Below are the code and all the weights of a small trained network. Each question names an input and a class and asks about switching units off, where a switched-off unit gives its printed mean instead of its output.

import numpy as np


def w(rows, s, z=0):
    codes = np.array(rows[::2]) - 128.0
    scale = np.full(codes.shape[1], s)
    scale[-1] = z or s
    return codes * scale


def norm(h):
    return h / np.sqrt((h * h).mean(-1, keepdims=True) + 1e-5)


def f(y):
    return y / 2 * (1 + np.tanh(0.7978845608 * (y + 0.044715 * y**3)))


def log_softmax(a):
    a = a - a.max(-1, keepdims=True)
    return a - np.log(np.exp(a).sum(-1, keepdims=True))


def net(x, mask):
    res = np.array(x, float).reshape(1, 7) / 4 @ E
    u = 0
    for l in range(3):
        y = f(norm(res) @ A[l][:, :-1].T + A[l][:, -1])
        res = res + np.where(mask[u : u + 8], y, B[l][:, -1]) @ B[l][:, :-1]
        u += 8
    return log_softmax(norm(res)[-1] @ U[:, :-1].T + U[:, -1])


A, B = {}, {}
E = w([
[127,160,216,110,124,44,180,114,111,206,137,67],'x0',
[137,205,81,99,105,174,206,159,181,162,165,156],'x1',
[56,98,175,168,123,148,75,114,229,203,185,161],'x2',
[47,102,155,78,144,113,194,97,114,93,91,219],'x3',
[173,100,96,255,203,108,206,110,124,183,119,173],'x4',
[38,165,164,185,208,189,180,146,144,69,138,24],'x5',
[187,127,163,78,229,128,115,123,129,110,211,152],'x6',
],0.0018)
A[0] = w([
[173,177,74,111,138,100,156,122,59,54,80,117,90],'0.n1',
[112,133,165,104,121,66,164,171,104,182,138,90,5],'0.n2',
[105,163,213,88,134,48,168,153,68,254,140,68,48],'0.n3',
[45,116,167,179,124,105,63,152,244,181,198,175,102],'0.n4',
[162,130,95,201,181,148,171,15,142,148,97,158,45],'0.n5',
[116,144,172,107,129,80,162,138,95,179,130,88,24],'0.n6',
[160,208,71,101,129,83,168,121,86,70,85,104,5],'0.n7',
[82,123,165,178,183,175,168,218,133,70,146,47,64],'0.n8',
],0.0029,0.0024)
B[0] = w([
[133,65,199,141,120,198,135,124,140,198,144,123,187],'0.n1',
[165,127,83,142,88,194,134,95,177,47,97,176,81],'0.n2',
[196,102,141,193,83,136,144,66,228,12,132,158,184],'0.n3',
[203,72,178,106,125,252,173,100,67,166,99,95,250],'0.n4',
[96,76,89,61,105,96,135,182,164,127,158,89,146],'0.n5',
[162,118,79,152,91,191,128,105,182,38,108,172,92],'0.n6',
[129,82,168,123,108,231,147,138,137,185,143,135,120],'0.n7',
[160,174,75,94,150,121,78,32,125,166,58,166,190],'0.n8',
],0.0034,0.0014)
A[1] = w([
[74,130,159,169,161,164,169,170,134,76,153,73,2],'1.n1',
[107,82,12,145,160,241,49,179,111,65,127,201,116],'1.n2',
[143,102,114,208,172,112,165,93,91,162,123,161,44],'1.n3',
[142,115,92,237,176,94,175,137,127,173,138,178,31],'1.n4',
[54,157,159,186,188,162,156,160,144,76,143,54,67],'1.n5',
[209,163,81,168,126,129,53,146,171,163,128,33,61],'1.n6',
[227,162,74,79,129,106,212,168,1,38,57,88,68],'1.n7',
[138,127,104,138,133,152,147,130,93,93,134,130,5],'1.n8',
],0.0032,0.0017)
B[1] = w([
[171,145,89,75,87,106,84,58,128,188,98,187,109],'1.n1',
[188,167,252,161,70,34,221,48,200,118,131,81,241],'1.n2',
[117,96,106,31,102,130,116,141,146,101,125,66,180],'1.n3',
[103,74,76,44,123,100,142,148,158,97,109,47,199],'1.n4',
[202,158,70,92,138,125,90,59,116,175,61,176,187],'1.n5',
[81,144,113,175,118,141,172,136,31,71,195,192,208],'1.n6',
[74,78,183,180,130,199,77,80,230,220,188,150,251],'1.n7',
[103,138,159,104,105,107,108,116,164,166,137,153,73],'1.n8',
],0.0038,0.0013)
A[2] = w([
[147,116,139,108,99,108,142,142,135,167,141,150,50],'2.n1',
[86,197,179,25,52,176,35,128,122,63,151,108,122],'2.n2',
[27,91,163,48,160,104,203,86,155,105,71,253,106],'2.n3',
[60,121,89,200,10,127,149,133,104,165,29,92,115],'2.n4',
[128,251,64,69,91,168,228,178,209,185,185,175,5],'2.n5',
[214,117,171,98,245,119,116,105,110,101,182,131,164],'2.n6',
[211,65,107,93,46,52,85,172,110,188,152,231,103],'2.n7',
[126,144,120,127,89,117,140,139,163,117,125,160,59],'2.n8',
],0.0032,0.0014)
B[2] = w([
[100,139,138,161,183,168,116,121,158,97,131,84,127],'2.n1',
[152,32,16,180,211,72,250,145,165,178,116,101,183],'2.n2',
[202,184,75,222,91,157,80,174,80,139,212,64,236],'2.n3',
[125,168,161,22,182,112,104,178,169,103,203,221,232],'2.n4',
[86,23,192,136,126,58,3,99,51,72,58,118,223],'2.n5',
[41,166,118,84,44,117,128,193,169,126,96,191,253],'2.n6',
[76,233,91,137,217,195,147,44,132,119,52,71,207],'2.n7',
[138,133,168,165,200,111,127,108,142,125,158,103,112],'2.n8',
],0.0039,0.0021)
U = w([
[128,230,67,113,189,158,115,33,120,161,32,120,142],'0',
[128,24,45,112,163,73,212,176,168,148,126,68,137],'1',
[186,146,211,196,69,82,177,73,206,65,138,134,133],'2',
[126,64,206,129,115,254,123,129,134,222,151,129,128],'3',
[145,185,79,218,104,135,111,195,10,108,213,124,126],'4',
[90,62,177,113,116,68,32,130,55,75,66,131,143],'5',
[82,189,142,35,139,98,119,222,171,112,161,227,122],'6',
[167,128,145,81,94,169,164,197,85,97,71,135,2],'7',
],0.0075,0.0083)

Each question gives the input, the list of numbers given to net, and the class t.
The units are the neurons (one row each of A and B). Each row of codes is followed by its name. A weight is (code - 128) times the scale printed after its matrix; where a second scale follows, it is the last column's (A, B and U).
mask holds one flag per neuron, layer by layer. A switched-off neuron (its flag False) gives its mean, the last column of its row in B, instead of its output. The means were averaged over made-up inputs and are rounded, as every weight is.
A unit's drop is (log p(t) with every unit on - log p(t) with that unit switched off) / (log p(t) with every unit on - log p(t) with every unit switched off).
The circuit of an input: a set's keep is (log p(t) with only the set's units on - log p(t) with every unit switched off) / (log p(t) with every unit on - log p(t) with every unit switched off). Starting from the 12 units with the biggest drops (on a tie, the unit counted first), units are removed one at a time, each time the one whose removal leaves the highest keep (on an exact tie, the one counted first), for as long as the keep stays at least 0.8.
units of the circuit, in order: the units of the circuit, biggest drop first
unit that matters most: the unit with the biggest drop
k most important neurons: the k neurons with the biggest drops, biggest first
k most important neurons of layer l: the k neurons of layer l with the biggest drops, biggest first
input [0,7,-8,1,-5,3,8], class 3: most important neuron : (1.n7)
input [-7,-6,-7,-7,-4,-6,3], class 2: 2 most important neurons of layer 0 : (0.n4; 0.n8)
input [5,4,7,-6,1,-7,1], class 0: 3 most important neurons : (2.n7; 1.n7; 1.n2)
input [2,8,7,-8,8,0,-1], class 1: 3 most important neurons : (1.n4; 2.n3; 1.n7)
input [5,-4,-3,-3,0,0,-5], class 2: 2 most important neurons : (0.n3; 2.n6)
input [-6,4,-5,-3,4,-6,5], class 0: 4 most important neurons : (2.n7; 0.n3; 0.n4; 0.n6)
input [2,7,2,-7,-7,5,0], class 1: 3 most important neurons : (2.n2; 2.n3; 2.n7)
input [1,-6,-5,8,5,-4,8], class 4: 4 most important neurons : (2.n3; 2.n4; 2.n5; 0.n4)
input [5,7,-3,-3,2,-4,-7], class 5: 2 most important neurons : (2.n5; 1.n2)
input [-8,6,-1,5,8,4,6], class 1: units of the circuit, in order : (1.n4; 0.n5)
input [-7,-6,5,7,7,7,3], class 0: units of the circuit, in order : (1.n5; 1.n1)
input [5,-7,-7,8,-4,8,-4], class 0: 2 most important neurons : (2.n5; 1.n5)
input [-7,1,-2,6,8,-5,7], class 1: units of the circuit, in order : (1.n4; 2.n4; 0.n5)
input [6,-4,1,-7,-1,4,-1], class 4: units of the circuit, in order : (1.n6)
input [-8,-3,5,3,1,7,4], class 2: 2 most important neurons : (1.n2; 2.n7)
input [4,-5,4,3,8,7,6], class 1: 2 most important neurons : (2.n7; 1.n4)
input [-2,1,0,7,5,6,-7], class 4: 4 most important neurons of layer 2 : (2.n3; 2.n7; 2.n6; 2.n2)
input [5,-2,-8,-6,4,7,-4], class 3: 2 most important neurons of layer 0 : (0.n7; 0.n1)
input [-8,-6,-2,4,-2,7,4], class 2: 2 most important neurons of layer 2 : (2.n7; 2.n5)
input [1,8,-8,4,-5,4,1], class 3: unit that matters most : 1.n7
input [-5,3,-6,-7,-5,8,1], class 0: units of the circuit, in order : (1.n5; 0.n8)
input [-6,-6,5,6,-7,5,-1], class 1: 3 most important neurons of layer 2 : (2.n2; 2.n7; 2.n5)
